Below is a small trained network, with its code and all its weights. Each question gives an input and a class and asks what happens when units are switched off, that is, made to give their printed mean instead of their output.

import numpy as np


def w(rows, s, z=0):
    codes = np.array(rows[::2]) - 128.0
    scale = np.full(codes.shape[1], s)
    scale[-1] = z or s
    return codes * scale


def f(y):
    return y / 2 * (1 + np.tanh(0.7978845608 * (y + 0.044715 * y**3)))


def log_softmax(a):
    a = a - a.max(-1, keepdims=True)
    return a - np.log(np.exp(a).sum(-1, keepdims=True))


def net(x, mask):
    res = np.array(x, float).reshape(1, 4) / 4 @ E
    y = f(res @ A[0][:, :-1].T + A[0][:, -1])
    res = res + np.where(mask, y, B[0][:, -1]) @ B[0][:, :-1]
    return log_softmax(res[-1] @ U[:, :-1].T + U[:, -1])


A, B = {}, {}
E = w([
[67,228,121,168,194,113,44],'x0',
[198,168,227,161,147,37,175],'x1',
[159,183,123,154,194,207,204],'x2',
[1,60,154,198,141,140,139],'x3',
],0.008)
A[0] = w([
[84,27,118,88,81,156,161,149],'N0',
[95,80,119,70,79,158,99,190],'N1',
[152,139,140,114,74,55,46,166],'N2',
[122,106,63,46,38,126,73,233],'N3',
[163,192,85,129,174,185,51,229],'N4',
[115,220,170,155,205,91,131,238],'N5',
[82,223,155,157,145,151,106,217],'N6',
[158,87,255,123,79,49,91,253],'N7',
[35,110,210,210,145,109,162,228],'N8',
[232,105,156,92,125,142,228,237],'N9',
[69,147,75,158,163,156,149,138],'N10',
[35,122,16,126,125,166,93,208],'N11',
],0.0077,0.0036)
B[0] = w([
[77,178,175,112,125,254,115,199],'N0',
[45,163,127,140,105,171,84,184],'N1',
[74,137,132,52,175,33,140,184],'N2',
[38,242,80,83,102,101,75,209],'N3',
[140,218,129,115,207,145,66,196],'N4',
[209,156,199,185,188,35,169,222],'N5',
[207,133,183,206,207,144,109,200],'N6',
[102,104,167,80,84,44,172,242],'N7',
[146,22,190,232,92,99,201,240],'N8',
[236,197,29,66,5,177,212,255],'N9',
[127,124,99,162,177,188,151,171],'N10',
[130,42,37,184,212,227,36,236],'N11',
],0.0069,0.0083)
U = w([
[116,20,104,186,201,187,100,46],'0',
[178,199,205,140,228,119,91,163],'1',
[83,111,202,101,44,202,184,108],'2',
[102,25,222,193,121,47,171,113],'3',
[239,172,23,101,59,141,211,246],'4',
[51,132,61,120,145,171,1,173],'5',
[80,145,125,33,91,52,120,4],'6',
],0.007,0.0014)

Each question gives the input, the list of numbers given to net, and the class t.
The units are the neurons (one row each of A and B). Each row of codes is followed by its name. A weight is (code - 128) times the scale printed after its matrix; where a second scale follows, it is the last column's (A, B and U).
mask holds one flag per neuron, in row order. A switched-off neuron (its flag False) gives its mean, the last column of its row in B, instead of its output. The means were averaged over made-up inputs and are rounded, as every weight is.
A unit's drop is (log p(t) with every unit on - log p(t) with that unit switched off) / (log p(t) with every unit on - log p(t) with every unit switched off).
The circuit of an input: a set's keep is (log p(t) with only the set's units on - log p(t) with every unit switched off) / (log p(t) with every unit on - log p(t) with every unit switched off). Starting from all 12 units, units are removed one at a time, each time the one whose removal leaves the highest keep (on an exact tie, the one counted first), for as long as the keep stays at least 0.8.
units of the circuit, in order: the units of the circuit, biggest drop first
most important unit: the unit with the biggest drop
top k neurons: the k neurons with the biggest drops, biggest first
drop when u is switched off: that unit's drop, to one decimal
input [8,-4,7,6], class 0: units of the circuit, in order -> N11; N8
input [-7,0,-8,2], class 6: units of the circuit, in order -> N3; N7
input [-7,-3,-8,5], class 5: units of the circuit, in order -> N3; N1
input [4,3,-5,-7], class 6: most important unit -> N2
input [4,0,-5,3], class 3: top 2 neurons -> N8; N9
input [0,-8,8,0], class 5: top 2 neurons -> N8; N4
input [4,-2,-8,8], class 0: units of the circuit, in order -> N8; N11
input [-8,6,-8,3], class 2: top 2 neurons -> N0; N9
input [6,-4,8,4], class 0: units of the circuit, in order -> N11; N3
input [-3,-5,-3,6], class 5: top 2 neurons -> N3; N1
input [-6,3,0,5], class 2: units of the circuit, in order -> N0; N5
input [-5,-3,-5,-4], class 6: top 3 neurons -> N3; N11; N2
input [8,-1,6,7], class 0: top 3 neurons -> N11; N8; N10
input [-7,4,-6,-1], class 6: most important unit -> N7
input [-7,2,-2,4], class 2: top 2 neurons -> N0; N5
input [3,-4,7,-3], class 1: units of the circuit, in order -> N4; N6
input [-3,-2,-5,6], class 5: top 2 neurons -> N3; N11
input [-2,-1,-3,-1], class 6: drop when N11 is switched off -> 0.4
input [0,7,0,-3], class 4: drop when N9 is switched off -> 0.9
input [7,-4,4,7], class 0: most important unit -> N11
input [-7,1,2,5], class 2: drop when N0 is switched off -> 0.5
